In the rows, zero is written as 128.
Each row of numbers belongs to one of the nodes below and depends on some of the facts about them. Some rows are named. Which node is each other row?

How the nodes are related:
<1001> {σ=plofetrin, θ=b, τ=<30>, <898>}
<1004> {σ=bripum, θ=a}
<1013> {η=<717>, σ=patro, θ=a}
<1021> {η=<434>, ε=<33>, σ=flostok, θ=b, τ=<1618>, <499>, <705>}
<1023> {η=<51>, ε=<1510>, σ=bripum, θ=b}
<1036> {η=<547>, ε=<1665>, σ=brobre, θ=a, τ=<21>}
<1039> {σ=brobre, θ=b}
<1049> {ε=<1269>, σ=brobre, θ=a}
<104> {τ=<1013>, <959>}
<1063> {τ=<316>}
<1087> {σ=brobre, θ=a}
<1089> {ε=<515>, σ=flostok, θ=b}
<1093> {η=<698>, ε=<1523>, σ=brobre, θ=a}
<1104> {η=<50>, σ=flostok, θ=a, τ=<434>}
<1121> {σ=patro, θ=a, τ=<244>, <316>}
<1133> {η=<479>, σ=brafle, θ=b}
<1163> {σ=brobre, θ=b}
<11> {ε=<515>, σ=gruflir, θ=a}
<1203> {η=<1324>, ε=<326>, σ=bripum, θ=a}
<1231> {ε=<1523>, σ=flostok, θ=b}
<1240> {η=<1039>, ε=<1654>, σ=brobre, θ=b}
<1253> {τ=<1021>}
<1277> {η=<1453>, ε=<1391>, σ=gruflir, θ=a}
<1287> {ε=<942>, σ=flostok, θ=b}
<1288> {σ=bripum, θ=b}
<1308> {η=<50>, <1104>, σ=brobre, θ=a, τ=<1404>}
<1310> {σ=bripum, θ=b}
<1324> {ε=<2>, σ=patro, θ=a}
<1391> {ε=<1665>, σ=bripum, θ=a}
<1403> {σ=bripum, θ=a}
<1404> {τ=<1013>, <499>}
<1407> {η=<754>, σ=bripum, θ=a}
<1409> {σ=flostok, θ=b, τ=<434>}
<1450> {ε=<647>, σ=flostok, θ=b}
<1453> {η=<1566>, ε=<273>, σ=plofetrin, θ=a}
<1457> {η=<1535>, σ=flostok, θ=a}
<1463> {η=<789>, σ=flostok, θ=b}
<1493> {ε=<615>, σ=gruflir, θ=b}
<150> {σ=gruflir, θ=a}
<1523> {σ=plofetrin, θ=a}
<1535> {σ=flostok, θ=b}
<1566> {σ=gruflir, θ=a, τ=<797>}
<1568> {τ=<385>}
<1583> {ε=<434>, σ=flostok, θ=a}
<1595> {σ=brafle, θ=a, τ=<240>}
<1601> {σ=flostok, θ=a, τ=<743>}
<1604> {ε=<1665>, σ=gruflir, θ=a}
<1618> {σ=flostok, θ=b}
<1661> {η=<79>, ε=<1654>, σ=gruflir, θ=b, τ=<198>}
<1665> {ε=<616>, σ=bripum, θ=b, τ=<1253>}
<1679> {τ=<1566>}
<167> {η=<192>, σ=flostok, θ=b}
<1684> {η=<1618>, σ=flostok, θ=b}
<1689> {ε=<1601>, σ=brobre, θ=a}
<187> {ε=<710>, σ=brobre, θ=a}
<192> {η=<690>, σ=bripum, θ=a}
<194> {η=<1287>, ε=<434>, σ=patro, θ=a}
<198> {σ=brobre, θ=b, τ=<385>, <705>}
<21> {ε=<339>, σ=plofetrin, θ=a}
<239> {ε=<1654>, σ=brafle, θ=a, τ=<8>}
<244> {η=<1583>, ε=<1665>, σ=bripum, θ=b}
<252> {σ=patro, θ=a, τ=<2>, <419>}
<263> {σ=brobre, θ=b}
<273> {ε=<1665>, σ=brobre, θ=a}
<287> {ε=<434>, σ=flostok, θ=b}
<296> {ε=<326>, σ=flostok, θ=b}
<30> {η=<602>, σ=brobre, θ=b}
<312> {ε=<1510>, σ=plofetrin, θ=b}
<316> {η=<1601>, ε=<321>, σ=patro, θ=b}
<321> {η=<934>, σ=flostok, θ=a}
<323> {ε=<465>, σ=flostok, θ=b}
<339> {σ=bripum, θ=a}
<344> {σ=patro, θ=b}
<351> {η=<287>, ε=<326>, σ=bripum, θ=a}
<366> {τ=<709>}
<367> {τ=<1253>}
<385> {ε=<366>, σ=brobre, θ=b}
<409> {η=<696>, ε=<705>, σ=bripum, θ=b}
<419> {σ=patro, θ=a}
<420> {η=<839>, ε=<1654>, σ=flostok, θ=a}
<434> {ε=<421>, σ=patro, θ=b}
<435> {τ=<898>}
<446> {σ=patro, θ=a}
<455> {σ=patro, θ=b}
<465> {σ=brafle, θ=a}
<467> {τ=<681>}
<469> {η=<252>, σ=patro, θ=a}
<471> {σ=brobre, θ=a}
<479> {σ=brobre, θ=a}
<488> {η=<1013>, ε=<1303>, σ=gruflir, θ=b}
<499> {ε=<1463>, σ=flostok, θ=b}
<508> {τ=<705>}
<50> {η=<1104>, σ=flostok, θ=a, τ=<312>}
<515> {ε=<1121>, σ=bripum, θ=a}
<51> {η=<194>, <1023>, <1287>, σ=brobre, θ=a}
<547> {η=<1163>, σ=brobre, θ=a}
<563> {σ=brobre, θ=a, τ=<471>}
<602> {η=<1457>, ε=<705>, σ=flostok, θ=a}
<60> {η=<455>, <839>, ε=<326>, σ=bripum, θ=b}
<613> {η=<1231>, ε=<321>, σ=plofetrin, θ=a, τ=<471>}
<648> {σ=flostok, θ=a}
<657> {σ=gruflir, θ=b}
<665> {ε=<434>, σ=patro, θ=b}
<681> {σ=brobre, θ=b}
<683> {σ=brafle, θ=b}
<690> {σ=plofetrin, θ=a}
<693> {η=<192>, σ=flostok, θ=a}
<696> {σ=flostok, θ=a}
<698> {σ=brafle, θ=b, τ=<385>}
<705> {τ=<709>}
<70> {η=<959>, σ=flostok, θ=b, τ=<696>}
<710> {η=<296>, σ=flostok, θ=a}
<717> {η=<95>, ε=<434>, σ=flostok, θ=a}
<71> {ε=<1121>, σ=flostok, θ=b, τ=<696>}
<742> {ε=<1601>, σ=flostok, θ=a}
<743> {η=<455>, σ=brobre, θ=a}
<754> {η=<8>, <1004>, ε=<662>, σ=flostok, θ=b}
<763> {ε=<33>, σ=brobre, θ=b}
<789> {σ=brobre, θ=b}
<796> {σ=brobre, θ=b}
<79> {η=<1288>, σ=gruflir, θ=a}
<80> {ε=<647>, σ=bripum, θ=a}
<819> {η=<70>, σ=patro, θ=b, τ=<1063>}
<822> {σ=flostok, θ=a}
<827> {σ=bripum, θ=b}
<828> {η=<648>, σ=patro, θ=b, τ=<1253>, <1404>}
<839> {ε=<1654>, σ=plofetrin, θ=a}
<856> {η=<1163>, ε=<1296>, σ=patro, θ=a}
<857> {ε=<1240>, σ=flostok, θ=a}
<859> {σ=flostok, θ=a}
<870> {ε=<604>, σ=patro, θ=a, τ=<316>}
<897> {ε=<515>, σ=bripum, θ=a}
<898> {σ=gruflir, θ=a}
<8> {η=<1407>, ε=<742>, σ=bripum, θ=b, τ=<385>}
<920> {ε=<859>, σ=flostok, θ=b}
<934> {σ=plofetrin, θ=a, τ=<244>}
<942> {τ=<1409>}
<947> {τ=<709>, <827>}
<959> {η=<819>, ε=<261>, σ=plofetrin, θ=a}
<95> {η=<796>, σ=brafle, θ=b}

Some nodes and their rows:
<822>: [145 125 136 144 139 119 116 118 125 142 129 126 107 108 135 126 146 137
 138 113 117 143 119 130 126 135 134 126]
<1595>: [152 118 128 149 146 118 114 126 112 137 124 104 100 134 124 119 148 122
 126 115 130 158 134 142 139 132 145 140]
<1163>: [109 132 120 122 114 164 111 119 128 120 122 117 151 130 128 141 125 118
 124 153 119 120 132 121 132 115 128 126]
<1277>: [110 181 173 114 135  42 141 179 131  88 117 132 191 131 105  71 105 120
 151  79 148 181 116 135  97 171 139 151]
<50>: [177 100 160  68 124 105 163 112 136 168  90 148 117 122  90 122 142 179
 138 134 184 145 128 105 133 154 162 127]
<1231>: [112 145 124 127 100 142 121 122 121 121 124 131 153 139 124 125 133 123
 108 157 106 121 134 117 136 102 126 105]
<316>: [100 165 139  79 122 125 135 130 119  76 141 154 127 124 106 152  88 134
 106 155 125  89 143 124 113 127 125  71]
<95>: [125 135 112 112 137 138 134 119 130  92 125 112 142 152 117 119 110 111
  91 161 164 112 156 117 130 128 125 145]
<604>: [146 102 109 149 126 164 122 115 134 147 140 109 133 125 143 155 109 120
 137 112 145 125 118 135 126 137 137 134]
<351>: [149 144 134 107 137  76 143 138 119 120 135 144  98 138 130 102 140 145
 116 142 131 149 145 129 121 142 113 128]
<1684>: [115 136 115 105 133 141 137 107 143 103 126 136 150 136 125 123 114 124
 111 160 147 104 137 105 117 128 119 130]
<312>: [128 155 125 128  90 148 116 111 128 117 124 134 150 129 119 119 140 117
  89 146 107 114 131 122 140 102 119 107]
<797>: [147 128 117 142 105 145 126 134 123 139 142 119 136 130 144 143 118 125
 122 117 131 129 124 139 125 130 124 119]
<51>: [160 145 120  66 197 118 139 117 138 130 117 159 113 164 142 133 158 107
 156  84 139 136 150 141  90 135  85 127]
<1303>: [146 103 108 151 126 164 122 116 135 147 140 108 134 125 144 157 112 120
 139 112 145 124 118 133 124 137 136 133]
<819>: [ 82 128 110  99 150 126 131 110 135  75 149 137 125 125 100 143  66 137
 123 176 136 101 125 108 120 139 148 100]
<657>: [102 130 131 130 121 161 118 139 108 124 120 105 157 143 137 150 124 119
 133 156 124 122 143 120 121 116 140 123]
<1409>: [116 131 122 134 114 159 115 108 128 128 123 121 158 132 129 134 132 118
 120 149 120 118 128 110 129 112 132 119]
<244>: [ 81 207 170  98 114  85 130 157 135  39 117 134 225 128  55  95  61  92
 114  77 151 132 114 137 106 148 157 101]
<870>: [116 133 142 121 145  93 119 132 109 125 140 144  88 122 103 142 119 144
 147 118  87 149 116 140 126 128 155  71]
<743>: [147 135 133  99 147 105 130 127 136 118 134 133 101 108 141 125 130 142
 133 125 148 136 133 134 113 159 110 145]

Which node is each row?
No name comes twice in this set of rows, the named rows included.
[130 122 116 133 127 137 122 130 116 118 150 123 112 135 104 165  85 124
 128 108 123 127 120 149 130 128 157  79]	<1063>
[136 139 135 102 139  81 142 132 130 121 139 155 107 121 139 108 132 154
 133 140 124 141 131 124 112 147 111 126]	<856>
[157 147 140 138 113 106 116 117 123 135 133 139 102 108 128 108 154 136
 109 110 106 148 121 140 137 125 119 117]	<21>
[ 78 127 125 103 124  98 171 177 117 111 122 155 124 183 117 111 128 136
 113 194 119  97 161 116 145  92 106 132]	<1661>
[119 118 110 107 149 164 130  93 150 110 124 122 149 121 132 140 108 121
 121 151 163  93 135 102 115 138 126 143]	<1463>
[149 106 132 147 153 140 112 113 122 146 128 106  96 108 145 145 142 131
 144 112 135 139 128 133 126 144 143 140]	<515>
[ 79 109 120 112 143 133 160 134 156 116 118 151 142 141 115 124 116 128
 133 156 138  77 129 106 136 111 116 148]	<828>
[151 135 145 139 128 126 115 120 123 141 132 126 108  96 147 130 147 138
 131 107 121 139 124 135 123 139 127 126]	<696>
[119 124 104 138 120 159 113  91 140 128 121 126 153 138 112 121 133 111
 111 148 117 125 120 109 142 107 138 122]	<1001>
[133 135 147 132 128  99 124 159  96 140 131 122 100 134 144 127 150 146
 141 137 105 159 142 138 123 127 130 118]	<11>
[132 140 140 127 124  75 147 137 146 103 142 159  80  93 124  94 127 148
  94 127 135 105 125 138 146 140  96 151]	<959>
[124 131 121 140 120 163 115 121 115 116 117  98 147 147 117 134 129 104
 102 143 135 121 146 125 141 109 140 131]	<683>

The same nodes again, as new rows of numbers:
Some nodes and their rows:
<455>: [107 128 130 116 125 137 112 162 111  80 134 119 136 140 113 132 157 112
 116  99 160 149 101 139 153 100]
<469>: [133 134  85 110 111 130 119 167 141  86 115 121 135 139 117 125 148 113
 127 113 156 154  89 149 175  98]
<920>: [ 81 138 124 117 121 130 113 167 124  72 132 117 139 133 107 138 146 107
 118 104 153 161 118 123 148 114]
<947>: [118 154 112 106 121 127 129 171 118  91 121 115 137 118 133 147 164 109
 127 109 160 154 119 137 182  94]
<1618>: [ 90 131 124 120 127 130 113 172 132  80 132 120 145 124 114 138 157 111
 118 101 170 165 106 133 150 110]
<648>: [120 148  84 114 118 130 118 181 160  88 116 123 143 118 114 133 152 106
 136 112 163 174 108 147 159 108]
<547>: [119 136  84 110 111 124 119 166 151  77 115 119 147 126 120 123 143 107
 127 118 159 147  83 147 184 111]
<1036>: [ 94 131  75 134  85 127 141  98 128  89 124 153 113 156 109 123 108 111
 147 112 145 181  81 146 152 117]
<273>: [115 146  59 133  88 128 154 117 133  99 116 154 147 147 115 119 137  99
 155  90 163 197  97 156 138 108]
<434>: [112 122 136 112 134 139  99 181 118  83 132 112 136 137 113 137 164 120
 111 101 165 147  99 142 155  95]
<615>: [126 141 115 108 131 128 124 176 128 103 121 118 141 109 139 149 178 118
 127 105 181 160 105 151 183  88]
<616>: [114 144  84 130  99 123 163 110 112 114 120 149 149 128 141 136 163 108
 147  86 185 187  99 152 161  92]
<70>: [ 92 149 121 112 117 129 122 155 131  57 136 113 163 114 122 121 150  84
 109 121 164 117  88 124 187 131]
<465>: [136 146  86 116 126 137 116 182 166 100 121 126 148 109 124 130 167 106
 134 113 179 169  98 154 161 102]
<1523>: [155 146  89 116 128 141 111 176 167 109 122 127 142 116 121 127 173 111
 128 109 186 159  98 158 164  91]
<1231>: [ 81 139 124 117 121 129 112 168 124  70 131 117 139 132 107 138 144 107
 118 105 153 161 118 123 148 114]
<420>: [ 97 143  81 106 104 115 114 175 152  64 111 109 132 137 105 135 123 110
 127 124 132 157 115 122 173 114]
<1391>: [124 143  59 132  86 130 150 109 128 101 117 152 140 157 114 118 139 103
 153  88 158 191  99 156 136  98]
<467>: [117 144 109 119 117 145 113 169 120 108 113  98 145 146 147 150 169 126
 135 126 166 134  91 124 173  91]
<11>: [121 144  80 109 111 126 110 164 150  84 116 115 123 142 107 136 140 114
 133 113 138 165 125 134 151  94]
<717>: [ 91 142  80 103 102 110 110 170 154  55 109 105 131 138 104 134 117 109
 125 127 125 146 115 118 179 118]

Rows to name:
No name comes twice in this set of rows, the named rows included.
[149 138  92 113 125 140 114 180 148 102 119 126 140 126 120 127 166 111
 133 107 173 164  91 165 161  92]	<339>
[111 148  48 132  79 122 149  96 134  96 117 148 133 161 108 123 127 103
 153  92 144 192 119 138 131  98]	<1604>
[ 90 115 127 111 125 117 119 164 122  68 133 126 137 123 111 132 149 114
 107  97 167 161  93 141 172 109]	<30>
[ 96 133 121 116 119 131 109 152 119  77 135 115 128 143 108 137 147 112
 116 103 148 153 123 122 144  99]	<1493>
[ 78 138 124 116 119 128 111 167 123  67 131 115 136 135 103 140 142 107
 118 106 148 160 122 120 147 115]	<296>
[134 149  83 114 115 131 110 164 160  93 118 121 132 133 108 130 150 112
 130 109 159 158 117 142 158  95]	<690>
[106 132 123 117 125 137 109 157 124  85 137 118 135 132 114 134 159 111
 115 103 163 154 111 131 148  98]	<657>
[ 90 123 123 111 111 124 113 152 105  63 131 113 130 154 107 131 136 114
 109 107 141 138 101 122 167 106]	<60>
[146 138  94 111 126 140 111 183 148  98 119 123 139 126 119 129 165 112
 131 108 169 162  94 164 162  92]	<515>
[ 92 131 120 117 121 127 116 155 131  72 136 116 148 125 123 129 150 106
 109 114 168 138  92 123 174 114]	<95>
[138 140 121 109 140 133 123 186 134 112 123 120 148  98 148 147 191 117
 125 106 197 157  92 160 188  86]	<326>
[ 94 116 126 131 123 151  96 170 121  97 123 103 148 161 126 140 163 132
 126 113 172 145  73 127 142 101]	<681>
[ 80 139 125 116 122 129 110 172 124  69 131 115 136 134 105 140 144 107
 117 106 150 160 121 122 148 115]	<1089>
[ 87 131 122 116 121 126 118 160 132  70 134 117 151 121 121 128 150 104
 109 113 169 139  87 126 177 120]	<167>
[ 80 121  95 133  84 119 149  89  93  78 131 147 133 171 109 121 127 111
 129  84 150 175  95 129 142 106]	<244>

The same nodes again, as new rows of numbers:
Known rows:
<1023>: [133 148  97  50 159 160 170 153 102 155  77 120 129 136 167 106 109 126
 126 160 159 148 153 132 122 198 114 148  95 140 133 136]
<1523>: [157 140 106  93 106 147 163 120 127 159  93 125 136 108 154  96 141 142
 166 122 164 187 149 135 111 128 121 178  81 136 135 129]
<471>: [154 137 108 100 109 152 166 115 126 156  89 123 134 104 157  92 146 139
 164 118 162 193 150 128 108 129 124 175  80 138 136 127]
<1001>: [134 107 100  94 127 175 135 139  97 142 108 116 101 104 151 104 118  98
 140 140 162 170 154 129 116 122 121 143  70 139 132 140]
<385>: [129 140  95  41 163 151 192 146 105 132  91 101 118 141 171  99 102 129
 123 144 159 146 125 136 124 181 124 158  81 134 144 133]
<1409>: [141  97  97  96 127 175 127 129  99 141 106 113 102 106 147 101 122  92
 132 139 161 177 147 122 115 121 120 137  68 136 126 130]
<1310>: [128 129 111  96 127 182 164 123  95 156 100 126 114 110 155 111 115 117
 157 146 164 152 146 127 115 126 123 150  84 142 133 144]
<1277>: [199 152  69  34 138 138 177 108 157 139  93 128 156 122 166 101 136 123
 142 127 161 166 159 140 110 209 114 171  99 123 139 119]
<827>: [129 130 112  97 128 178 162 126  94 155 103 125 114 110 156 111 114 114
 156 146 163 153 147 127 114 127 123 149  84 141 134 144]
<1087>: [157 139 109  98 109 149 170 113 126 155  89 124 134 105 157  95 148 139
 166 118 162 190 147 130 109 131 125 175  81 138 136 126]
<1013>: [152 137 111  97 108 155 169 124 125 155  86 133 135  98 158  96 143 141
 170 122 165 184 161 137 113 133 123 176  80 140 147 135]
<1665>: [140 181  92  11 177 136 102 140 120 120  99 115 145  57 183 141 115 120
 104 123 146 137 174 115  85 212  99 103  57 124 146 136]
<435>: [150 110  92 101 127 140 145 126 114 155 101 119 104  94 136  91 134 116
 146 122 159 173 158 124 134 122 125 150  60 144 138 138]
<194>: [162 142  90  51 143 137 198 182 131 160  47 119 145 155 167  75 132 152
 139 155 167 189 169 150 142 210 118 190 105 145 142 123]
<465>: [166 128 108  93 105 147 161 111 129 157  94 126 135 110 147  97 144 137
 162 120 166 190 142 132 108 131 122 173  80 128 138 118]
<479>: [134 134 127 101 102 145 154 130 115 168  76 120 137 110 151  92 151 157
 156 112 159 195 145 129 108 138 123 174  74 136 140 124]
<499>: [153 144 100  54 160 155 162 150 113 155  90 112 126 140 158 112 111 116
 123 160 161 154 144 126 120 194 115 142  99 130 126 117]
<1403>: [151 141 109  94 107 151 168 121 124 157  90 127 136 103 158  95 143 142
 170 120 163 186 153 135 110 127 124 178  80 140 139 133]
<709>: [157 138 112 105 127 138 167 126 119 174 108 124 111 101 134 105 133 125
 159 125 161 156 152 126 132 129 132 158  78 136 141 136]
<743>: [181 138  88  96 114 159 187  94 135 144 106 131 134 100 167  94 144 115
 173 121 162 185 152 134 108 126 130 178  90 139 130 134]
<602>: [174 157  94  50 139 134 169 140 146 147  80 113 148 137 158  91 142 147
 135 133 162 186 149 132 119 201 110 175  91 131 130 109]

Name these rows:
No name comes twice in this set of rows, the named rows included.
[139 154 112  54 134 130 165 168 127 157  51 120 154 125 164  90 137 172
 139 133 162 183 162 140 122 201 110 173  83 137 152 120]	<1324>
[161 209  94   8 155 108 138 100 150 127  80 120 180  70 188 128 139 167
 127 100 143 159 152 118  74 227  96 137  65 119 149 117]	<273>
[150 122  87  51 161 153 144 162 112 136  90 103 115 132 159  99 114 106
 109 156 159 170 153 127 124 186 112 136  83 132 127 118]	<71>
[141 148  95  47 157 158 165 149 108 150  83 117 127 136 163 109 108 124
 127 164 162 152 148 129 124 192 109 147  92 137 128 128]	<312>
[162 120 111 100 135 129 151 163 120 163 125 109  93  89 136 104 137 105
 143 113 161 164 166 132 137 122 140 156  69 133 148 138]	<705>
[130 118 120  94 104 169 135 150 140 132  91 114 127 102 136  81 161 151
 155 101 168 186 175 132 119 145 115 178  61 140 149 136]	<252>
[153 133  98  98 136 185 178 105 111 139 118 125 109 110 158 111 116  99
 162 149 164 157 141 121 114 118 124 147  88 143 124 139]	<30>
[138 102  93  86 127 132 166 126 112 138 107 108  96 101 141  84 126 124
 142 106 158 164 137 135 138 110 134 165  48 138 152 143]	<1568>
[154 136 109  98 106 150 166 115 122 162  87 124 136 106 158  94 148 138
 162 115 159 190 149 131 106 134 126 175  84 137 137 130]	<51>
[144 127 122  95  97 146 146 123 120 172  84 117 137 120 140  94 153 150
 152 109 161 191 139 127 104 145 121 175  79 128 135 118]	<648>

